Here is a tiny trained network, its code and every weight. The questions are about switching its units off for an input and a target symbol, where a switched-off unit gives its printed mean instead of its output.

import numpy as np


def w(rows, s, z=0):
    codes = np.array(rows[::2]) - 128.0
    scale = np.full(codes.shape[1], s)
    scale[-1] = z or s
    return codes * scale


def norm(h):
    return h / np.sqrt((h * h).mean(-1, keepdims=True) + 1e-5)


def f(y):
    return y / 2 * (1 + np.tanh(0.7978845608 * (y + 0.044715 * y**3)))


def softmax(a):
    e = np.exp(a - a.max(-1, keepdims=True))
    return e / e.sum(-1, keepdims=True)


def log_softmax(a):
    a = a - a.max(-1, keepdims=True)
    return a - np.log(np.exp(a).sum(-1, keepdims=True))


def net(x, mask):
    ids = ['αγδζηθλμπτφψω'.index(c) for c in x.split()]
    T = len(ids)
    res = E[ids] + P[:T]
    u = 0
    for l in range(2):
        r = norm(res)
        for j in range(2):
            rows = slice(2 * j, 2 * j + 2)
            q, k, v = (r @ M[l][rows].T for M in (Q, K, V))
            z = softmax(np.where(np.tri(T) > 0, q @ k.T / 2**0.5, -1e9)) @ v
            o = O[l][rows]
            res = res + np.where(mask[u + j], z, o[:, -1]) @ o[:, :-1]
        u += 2
        y = f(norm(res) @ A[l][:, :-1].T + A[l][:, -1])
        res = res + np.where(mask[u : u + 12], y, B[l][:, -1]) @ B[l][:, :-1]
        u += 12
    return log_softmax(norm(res)[-1] @ U[:, :-1].T + U[:, -1])


Q, K, V, O, A, B = {}, {}, {}, {}, {}, {}
E = w([
[173,107,187,156,55],'α',
[115,71,127,244,49],'γ',
[6,146,64,167,95],'δ',
[46,201,157,218,96],'ζ',
[147,141,186,134,32],'η',
[110,101,154,215,38],'θ',
[192,85,191,163,63],'λ',
[72,163,152,114,57],'μ',
[123,178,168,124,24],'π',
[186,79,183,174,64],'τ',
[123,2,85,78,79],'φ',
[177,141,54,65,219],'ψ',
[192,180,183,96,55],'ω',
],0.0075)
P = w([
[28,104,253,138,131],'0',
[120,78,132,220,99],'1',
[136,105,91,200,94],'2',
[143,137,62,170,91],'3',
[155,159,38,148,87],'4',
[169,186,12,121,89],'5',
],0.0039)
Q[0] = w([
[184,97,134,92,51],'0.h0',
[138,252,255,140,253],'0.h0',
[47,116,254,33,230],'0.h1',
[41,88,88,84,73],'0.h1',
],0.0083)
K[0] = w([
[203,157,137,100,100],'0.h0',
[109,95,218,230,166],'0.h0',
[141,254,145,231,188],'0.h1',
[53,149,123,161,138],'0.h1',
],0.01)
V[0] = w([
[116,18,85,27,72],'0.h0',
[123,187,150,127,184],'0.h0',
[199,255,182,187,178],'0.h1',
[139,71,71,120,155],'0.h1',
],0.0079)
O[0] = w([
[12,123,101,162,57,108],'0.h0',
[170,174,95,151,173,86],'0.h0',
[52,147,52,254,144,3],'0.h1',
[134,173,197,97,99,73],'0.h1',
],0.006,0.0024)
A[0] = w([
[200,194,178,171,52,253],'0.n0',
[215,54,119,96,126,73],'0.n1',
[23,167,238,169,126,189],'0.n2',
[159,207,91,220,147,40],'0.n3',
[188,234,148,165,207,144],'0.n4',
[145,76,204,191,219,110],'0.n5',
[64,60,85,105,32,181],'0.n6',
[135,117,92,106,137,131],'0.n7',
[168,59,159,102,251,61],'0.n8',
[82,132,42,92,93,142],'0.n9',
[148,173,81,120,136,126],'0.n10',
[1,113,97,214,173,115],'0.n11',
],0.0074,0.0017)
B[0] = w([
[111,64,63,108,69,254],'0.n0',
[109,58,84,151,155,154],'0.n1',
[49,113,52,146,119,188],'0.n2',
[236,80,155,120,99,183],'0.n3',
[202,176,203,166,123,199],'0.n4',
[109,46,115,111,87,145],'0.n5',
[229,202,115,133,134,246],'0.n6',
[141,140,120,134,172,136],'0.n7',
[52,130,32,145,120,152],'0.n8',
[170,142,178,159,110,174],'0.n9',
[190,167,116,129,154,157],'0.n10',
[10,79,87,148,127,167],'0.n11',
],0.011,0.0051)
Q[1] = w([
[127,86,30,106,126],'1.h0',
[104,189,151,85,203],'1.h0',
[95,93,166,201,150],'1.h1',
[194,35,84,9,128],'1.h1',
],0.014)
K[1] = w([
[85,53,120,77,98],'1.h0',
[104,156,134,110,214],'1.h0',
[126,92,169,190,172],'1.h1',
[146,47,120,5,131],'1.h1',
],0.015)
V[1] = w([
[208,197,127,85,212],'1.h0',
[174,123,145,223,93],'1.h0',
[254,199,125,66,154],'1.h1',
[33,211,137,233,20],'1.h1',
],0.0078)
O[1] = w([
[195,33,161,131,82,2],'1.h0',
[56,146,173,109,125,211],'1.h0',
[32,28,90,144,164,126],'1.h1',
[124,134,254,189,71,181],'1.h1',
],0.0065,0.006)
A[1] = w([
[117,189,96,212,110,138],'1.n0',
[75,253,115,163,225,207],'1.n1',
[112,245,158,107,169,200],'1.n2',
[148,145,189,198,101,40],'1.n3',
[128,131,133,124,139,7],'1.n4',
[12,2,119,229,80,179],'1.n5',
[143,66,71,148,100,65],'1.n6',
[157,139,68,214,167,73],'1.n7',
[136,42,229,88,179,221],'1.n8',
[124,111,127,161,145,28],'1.n9',
[147,171,37,169,132,207],'1.n10',
[139,129,157,89,95,234],'1.n11',
],0.0084,0.0011)
B[1] = w([
[190,161,63,126,147,254],'1.n0',
[32,211,46,128,77,206],'1.n1',
[53,94,56,161,118,179],'1.n2',
[207,82,110,51,200,190],'1.n3',
[122,119,121,115,124,111],'1.n4',
[4,255,37,147,113,208],'1.n5',
[143,218,152,133,222,173],'1.n6',
[107,141,209,103,3,178],'1.n7',
[145,226,66,170,56,139],'1.n8',
[159,137,116,106,92,117],'1.n9',
[135,216,127,196,123,238],'1.n10',
[85,157,205,165,120,155],'1.n11',
],0.0094,0.0051)
U = w([
[114,106,150,158,155,25],'α',
[106,198,59,162,100,216],'γ',
[112,106,160,159,154,34],'δ',
[248,126,153,155,125,224],'ζ',
[114,108,157,141,151,44],'η',
[125,80,126,168,136,10],'θ',
[117,105,152,145,150,9],'λ',
[122,109,149,128,144,36],'μ',
[117,81,138,147,122,4],'π',
[121,103,151,135,150,65],'τ',
[85,100,196,91,64,149],'φ',
[138,86,63,75,197,103],'ψ',
[132,94,122,85,129,105],'ω',
],0.013,0.0034)

Each question gives the input, a string of symbols that net reads in full, and the target symbol t.
The units are the heads (2 rows each of Q, K, V and O) and the neurons (one row each of A and B). Each row of codes is followed by its name. A weight is (code - 128) times the scale printed after its matrix; where a second scale follows, it is the last column's (O, A, B and U).
mask holds one flag per unit, layer by layer, with each layer's heads first. A switched-off unit (its flag False) gives its mean, the last column of its rows in O or B, instead of its output. The means were averaged over made-up inputs and are rounded, as every weight is.
A unit's drop is (log p(t) with every unit on - log p(t) with that unit switched off) / (log p(t) with every unit on - log p(t) with every unit switched off).
The circuit of an input: a set's keep is (log p(t) with only the set's units on - log p(t) with every unit switched off) / (log p(t) with every unit on - log p(t) with every unit switched off). Starting from the 12 units with the biggest drops (on a tie, the unit counted first), units are removed one at a time, each time the one whose removal leaves the highest keep (on an exact tie, the one counted first), for as long as the keep stays at least 0.8.
circuit, biggest first: the units of the circuit, biggest drop first
most important unit: the unit with the biggest drop
top k neurons: the k neurons with the biggest drops, biggest first
top k neurons in layer l: the k neurons of layer l with the biggest drops, biggest first
heads that matter: for each layer, one digit per head in row order, 1 if its drop is at least 0.15 and else 0, layers parted by /
input ζ α μ λ λ, target ζ: circuit, biggest first : (1.n5)
input μ ω π π, target ζ: circuit, biggest first : (1.n5, 1.n1)
input ψ η ω μ η, target ζ: top 3 neurons : (0.n6, 1.n5, 1.n1)
input ψ ψ ω ψ μ ω, target ζ: heads that matter : 01 / 00
input φ ψ τ π, target ψ: heads that matter : 01 / 01
input ψ ψ λ φ ζ δ, target φ: heads that matter : 11 / 00
input θ γ γ, target ζ: heads that matter : 01 / 01
input φ δ π, target φ: circuit, biggest first : (0.h1, 1.n0)
input μ ψ ζ φ, target ψ: circuit, biggest first : (1.h1, 0.h1)
input ζ φ η, target φ: heads that matter : 11 / 00
input λ λ τ ψ φ θ, target ψ: top 2 neurons : (0.n4, 0.n1)
input μ γ φ λ, target φ: circuit, biggest first : (0.h1, 0.h0)
input φ τ ψ, target ψ: circuit, biggest first : (0.h1, 1.h1)
input ω μ μ, target ζ: heads that matter : 01 / 10
input α α ψ α, target ζ: circuit, biggest first : (1.n5, 1.n1)
input δ γ ψ ζ ψ, target ζ: top neuron in layer 0 : (0.n0)
input τ ψ φ τ, target ψ: circuit, biggest first : (1.h1, 0.h1)
input ψ μ μ, target ζ: circuit, biggest first : (0.n6, 1.h0, 1.n5)
input η ζ ζ, target ζ: heads that matter : 10 / 01
input ψ δ μ φ ψ, target ψ: heads that matter : 01 / 01
input ψ μ ψ φ μ, target ψ: top 4 neurons : (0.n4, 0.n1, 1.n7, 0.n0)
input ψ α φ θ, target φ: top 2 neurons : (1.n0, 0.n8)
input ζ ψ α δ δ, target ζ: top 4 neurons : (0.n9, 0.n0, 0.n6, 1.n3)
input ζ φ γ, target φ: most important unit : 0.h0
input δ ψ δ, target ζ: heads that matter : 01 / 10
input η φ φ ζ φ, target φ: circuit, biggest first : (0.h0, 0.h1)
input η μ η, target ζ: heads that matter : 11 / 00
input ψ ζ ζ ζ, target ζ: heads that matter : 10 / 00
input ψ ζ π η π, target ζ: top 3 neurons : (1.n5, 1.n1, 0.n9)
